Below is a small trained network, with its code and all its weights. Each question gives an input and a class and asks what happens when units are switched off, that is, made to give their printed mean instead of their output.

import numpy as np


def w(rows, s, z=0):
    codes = np.array(rows[::2]) - 128.0
    scale = np.full(codes.shape[1], s)
    scale[-1] = z or s
    return codes * scale


def norm(h):
    return h / np.sqrt((h * h).mean(-1, keepdims=True) + 1e-5)


def f(y):
    return np.maximum(y, 0)


def log_softmax(a):
    a = a - a.max(-1, keepdims=True)
    return a - np.log(np.exp(a).sum(-1, keepdims=True))


def net(x, mask):
    res = np.array(x, float).reshape(1, 2) / 4 @ E
    u = 0
    for l in range(2):
        y = f(norm(res) @ A[l][:, :-1].T + A[l][:, -1])
        res = res + np.where(mask[u : u + 13], y, B[l][:, -1]) @ B[l][:, :-1]
        u += 13
    return log_softmax(norm(res)[-1] @ U[:, :-1].T + U[:, -1])


A, B = {}, {}
E = w([
[169,56,145,123,78,104],'x0',
[254,239,20,198,125,160],'x1',
],0.0099)
A[0] = w([
[75,173,80,125,126,123,34],'L0N1',
[57,93,120,161,65,231,45],'L0N2',
[91,113,121,180,208,180,2],'L0N3',
[160,155,100,129,146,148,92],'L0N4',
[178,156,132,100,115,96,119],'L0N5',
[95,136,191,99,113,118,135],'L0N6',
[120,165,49,160,3,130,160],'L0N7',
[156,101,180,148,155,141,3],'L0N8',
[65,156,239,134,32,127,143],'L0N9',
[140,80,68,124,56,217,41],'L0N10',
[83,69,110,201,135,111,4],'L0N11',
[91,51,129,125,83,140,218],'L0N12',
[101,201,181,167,178,183,75],'L0N13',
],0.0072,0.0022)
B[0] = w([
[119,187,140,168,115,132,167],'L0N1',
[86,157,122,169,150,128,150],'L0N2',
[144,146,137,176,192,62,160],'L0N3',
[110,196,133,89,72,106,204],'L0N4',
[119,133,131,86,131,98,177],'L0N5',
[123,161,115,153,156,90,207],'L0N6',
[73,127,182,136,161,118,252],'L0N7',
[150,105,103,125,126,113,133],'L0N8',
[151,181,72,133,121,156,233],'L0N9',
[93,124,153,112,169,135,171],'L0N10',
[158,97,115,142,151,198,141],'L0N11',
[170,198,125,132,170,123,239],'L0N12',
[128,183,70,189,254,106,207],'L0N13',
],0.0072,0.0046)
A[1] = w([
[198,61,111,132,70,112,221],'L1N1',
[2,67,70,97,160,133,193],'L1N2',
[143,177,127,129,165,73,62],'L1N3',
[27,97,141,125,188,113,33],'L1N4',
[119,164,68,106,59,158,110],'L1N5',
[68,59,63,141,193,91,208],'L1N6',
[118,191,175,110,167,108,90],'L1N7',
[120,202,126,182,207,142,209],'L1N8',
[209,49,147,168,111,116,102],'L1N9',
[177,183,128,101,12,254,78],'L1N10',
[103,149,55,151,105,210,178],'L1N11',
[173,185,67,62,160,149,141],'L1N12',
[140,40,99,112,63,40,254],'L1N13',
],0.0097,0.0023)
B[1] = w([
[47,195,90,128,241,107,165],'L1N1',
[232,168,132,243,144,200,170],'L1N2',
[133,100,149,46,144,157,190],'L1N3',
[165,148,144,200,99,170,176],'L1N4',
[180,106,194,169,127,203,149],'L1N5',
[201,175,105,150,33,89,166],'L1N6',
[123,28,76,72,97,70,189],'L1N7',
[77,70,127,26,117,117,252],'L1N8',
[1,185,30,41,203,64,160],'L1N9',
[130,85,182,174,151,162,158],'L1N10',
[143,46,206,201,128,106,164],'L1N11',
[146,120,178,235,50,135,196],'L1N12',
[103,185,94,144,141,186,168],'L1N13',
],0.0065,0.012)
U = w([
[169,156,226,253,83,139,233],'0',
[15,197,107,152,213,21,156],'1',
[69,76,178,71,87,27,6],'2',
],0.0069,0.0021)

Each question gives the input, the list of numbers given to net, and the class t.
The units are the neurons (one row each of A and B). Each row of codes is followed by its name. A weight is (code - 128) times the scale printed after its matrix; where a second scale follows, it is the last column's (A, B and U).
mask holds one flag per neuron, layer by layer. A switched-off neuron (its flag False) gives its mean, the last column of its row in B, instead of its output. The means were averaged over made-up inputs and are rounded, as every weight is.
A unit's drop is (log p(t) with every unit on - log p(t) with that unit switched off) / (log p(t) with every unit on - log p(t) with every unit switched off).
The circuit of an input: a set's keep is (log p(t) with only the set's units on - log p(t) with every unit switched off) / (log p(t) with every unit on - log p(t) with every unit switched off). Starting from the 12 units with the biggest drops (on a tie, the unit counted first), units are removed one at a time, each time the one whose removal leaves the highest keep (on an exact tie, the one counted first), for as long as the keep stays at least 0.8.
circuit, biggest first: the units of the circuit, biggest drop first
most important unit: the unit with the biggest drop
k most important neurons: the k neurons with the biggest drops, biggest first
k most important neurons of layer l: the k neurons of layer l with the biggest drops, biggest first
drop of u: that unit's drop, to one decimal
input [-1,0], class 2: circuit, biggest first => L1N8
input [-3,-4], class 0: 2 most important neurons => L1N2, L1N4
input [7,-8], class 0: circuit, biggest first => L1N2, L1N8, L1N4
input [6,-6], class 0: circuit, biggest first => L1N2, L1N8
input [-5,-7], class 0: circuit, biggest first => L1N2, L1N4
input [0,-4], class 0: 2 most important neurons of layer 1 => L1N2, L1N4
input [1,3], class 2: 3 most important neurons => L0N7, L0N9, L1N2
input [-3,2], class 2: 2 most important neurons => L1N8, L1N1
input [4,2], class 1: 2 most important neurons of layer 0 => L0N13, L0N12
input [-2,3], class 2: 3 most important neurons of layer 1 => L1N8, L1N2, L1N4
input [7,5], class 1: 2 most important neurons of layer 1 => L1N9, L1N1
input [-3,-1], class 2: 2 most important neurons of layer 0 => L0N7, L0N10
input [8,6], class 1: 2 most important neurons of layer 0 => L0N9, L0N7
input [-1,-2], class 2: most important unit => L0N12
input [-2,-5], class 0: drop of L1N2 => 0.8
input [2,2], class 2: drop of L0N7 => 0.6
input [5,0], class 1: drop of L0N3 => 0.0
